Below is a small trained network, with its code and all its weights. Each question gives an input and a class and asks what happens when units are switched off, that is, made to give their printed mean instead of their output.

import numpy as np


def w(rows, s, z=0):
    codes = np.array(rows[::2]) - 128.0
    scale = np.full(codes.shape[1], s)
    scale[-1] = z or s
    return codes * scale


def norm(h):
    return h / np.sqrt((h * h).mean(-1, keepdims=True) + 1e-5)


def f(y):
    return np.maximum(y, 0)


def log_softmax(a):
    a = a - a.max(-1, keepdims=True)
    return a - np.log(np.exp(a).sum(-1, keepdims=True))


def net(x, mask):
    res = np.array(x, float).reshape(1, 7) / 4 @ E
    u = 0
    for l in range(4):
        y = f(norm(res) @ A[l][:, :-1].T + A[l][:, -1])
        res = res + np.where(mask[u : u + 6], y, B[l][:, -1]) @ B[l][:, :-1]
        u += 6
    return log_softmax(norm(res)[-1] @ U[:, :-1].T + U[:, -1])


A, B = {}, {}
E = w([
[131,78,157,188,66,255],'x0',
[146,195,144,91,162,167],'x1',
[146,59,28,48,149,126],'x2',
[17,86,87,153,114,66],'x3',
[148,80,223,139,160,115],'x4',
[135,103,174,79,150,127],'x5',
[49,113,184,123,57,95],'x6',
],0.0066)
A[0] = w([
[119,28,124,114,112,38,105],'0.n1',
[176,124,246,113,49,189,252],'0.n2',
[153,113,255,108,177,211,215],'0.n3',
[133,153,100,116,134,71,138],'0.n4',
[97,138,233,89,191,117,61],'0.n5',
[232,138,131,210,177,105,82],'0.n6',
],0.014,0.0023)
B[0] = w([
[72,110,111,174,216,162,191],'0.n1',
[211,90,175,184,98,117,247],'0.n2',
[160,147,76,186,253,152,241],'0.n3',
[134,162,114,104,85,94,170],'0.n4',
[91,110,182,111,71,138,195],'0.n5',
[176,207,113,142,120,92,188],'0.n6',
],0.015,0.012)
A[1] = w([
[97,58,112,112,191,41,106],'1.n1',
[137,26,93,64,177,90,2],'1.n2',
[96,148,162,85,141,119,98],'1.n3',
[181,132,108,116,146,171,113],'1.n4',
[141,109,177,22,160,141,56],'1.n5',
[154,118,63,100,105,255,10],'1.n6',
],0.016,0.0013)
B[1] = w([
[138,112,97,101,123,220,244],'1.n1',
[120,144,120,164,174,228,190],'1.n2',
[166,130,154,103,100,110,162],'1.n3',
[157,141,164,111,98,101,253],'1.n4',
[164,30,142,120,83,114,146],'1.n5',
[69,212,111,250,70,75,185],'1.n6',
],0.019,0.0058)
A[2] = w([
[147,170,40,105,91,140,161],'2.n1',
[44,89,255,149,114,134,147],'2.n2',
[179,138,66,43,180,98,116],'2.n3',
[166,184,99,131,85,174,154],'2.n4',
[167,75,84,100,100,112,5],'2.n5',
[90,191,202,155,117,189,167],'2.n6',
],0.016,0.0023)
B[2] = w([
[59,114,194,104,210,96,223],'2.n1',
[103,119,138,58,29,219,215],'2.n2',
[57,109,248,64,178,117,189],'2.n3',
[105,68,161,115,131,41,254],'2.n4',
[152,133,150,118,87,125,138],'2.n5',
[177,57,122,138,47,87,246],'2.n6',
],0.014,0.007)
A[3] = w([
[153,140,81,96,134,120,5],'3.n1',
[185,177,133,153,140,212,115],'3.n2',
[45,133,11,129,69,54,183],'3.n3',
[84,213,43,26,107,93,19],'3.n4',
[201,123,98,126,48,154,50],'3.n5',
[44,78,115,129,220,107,74],'3.n6',
],0.012,0.0015)
B[3] = w([
[80,107,115,185,163,106,128],'3.n1',
[123,206,9,31,81,63,254],'3.n2',
[65,87,105,78,194,152,197],'3.n3',
[188,134,183,95,217,131,147],'3.n4',
[214,129,57,28,146,84,228],'3.n5',
[217,177,54,53,161,135,253],'3.n6',
],0.011,0.005)
U = w([
[123,82,171,107,44,166,173],'0',
[54,163,130,214,98,81,2],'1',
[120,168,193,77,203,51,137],'2',
[248,153,167,202,136,82,187],'3',
[100,116,81,130,205,211,154],'4',
],0.016,0.003)

Each question gives the input, the list of numbers given to net, and the class t.
The units are the neurons (one row each of A and B). Each row of codes is followed by its name. A weight is (code - 128) times the scale printed after its matrix; where a second scale follows, it is the last column's (A, B and U).
mask holds one flag per neuron, layer by layer. A switched-off neuron (its flag False) gives its mean, the last column of its row in B, instead of its output. The means were averaged over made-up inputs and are rounded, as every weight is.
A unit's drop is (log p(t) with every unit on - log p(t) with that unit switched off) / (log p(t) with every unit on - log p(t) with every unit switched off).
The circuit of an input: a set's keep is (log p(t) with only the set's units on - log p(t) with every unit switched off) / (log p(t) with every unit on - log p(t) with every unit switched off). Starting from the 12 units with the biggest drops (on a tie, the unit counted first), units are removed one at a time, each time the one whose removal leaves the highest keep (on an exact tie, the one counted first), for as long as the keep stays at least 0.8.
circuit, biggest first: the units of the circuit, biggest drop first
unit that matters most: the unit with the biggest drop
k most important neurons: the k neurons with the biggest drops, biggest first
k most important neurons of layer l: the k neurons of layer l with the biggest drops, biggest first
drop when u is switched off: that unit's drop, to one decimal
input [5,-1,-4,4,-7,1,-4], class 1: circuit, biggest first : 0.n2; 1.n6
input [-7,3,-8,-3,-1,1,2], class 0: circuit, biggest first : 0.n5; 2.n2
input [4,8,4,7,2,-4,-5], class 1: unit that matters most : 1.n6
input [0,7,6,4,-1,0,-8], class 2: 3 most important neurons : 0.n5; 2.n1; 2.n4
input [6,-6,5,4,0,-1,6], class 4: 2 most important neurons of layer 0 : 0.n1; 0.n5
input [-8,2,7,-2,-2,-6,5], class 4: 2 most important neurons of layer 0 : 0.n6; 0.n1
input [-4,-2,-8,-4,-5,-6,4], class 2: circuit, biggest first : 0.n2; 2.n4
input [-6,4,7,4,6,3,5], class 4: 2 most important neurons : 0.n1; 1.n1
input [-6,-6,-7,-2,-3,-7,6], class 0: 2 most important neurons : 0.n3; 0.n6
input [4,-5,0,6,1,-7,-4], class 4: 2 most important neurons of layer 0 : 0.n5; 0.n2
input [0,7,4,-3,-7,-4,1], class 1: 2 most important neurons : 1.n6; 0.n6
input [6,2,-5,4,-7,5,2], class 0: 3 most important neurons : 0.n3; 0.n6; 2.n2
input [0,1,-2,6,7,3,2], class 0: 2 most important neurons : 0.n5; 2.n2
input [-7,-2,-8,-4,-8,-4,-3], class 2: unit that matters most : 0.n2
input [-7,2,1,5,4,-4,1], class 4: 2 most important neurons : 0.n1; 0.n6
input [3,-2,-3,-2,-8,0,7], class 0: 3 most important neurons : 0.n3; 0.n6; 2.n2
input [-1,-2,-2,8,-5,-7,-4], class 2: 2 most important neurons of layer 1 : 1.n2; 1.n6
input [-5,8,-1,0,-4,8,2], class 0: drop when 0.n5 is switched off : 0.1
input [-4,0,-4,-1,-3,6,-4], class 2: drop when 0.n1 is switched off : 0.0
input [4,2,7,-1,-7,6,-6], class 1: circuit, biggest first : 1.n6
input [-8,4,-4,0,6,-8,-5], class 2: drop when 0.n2 is switched off : 0.7
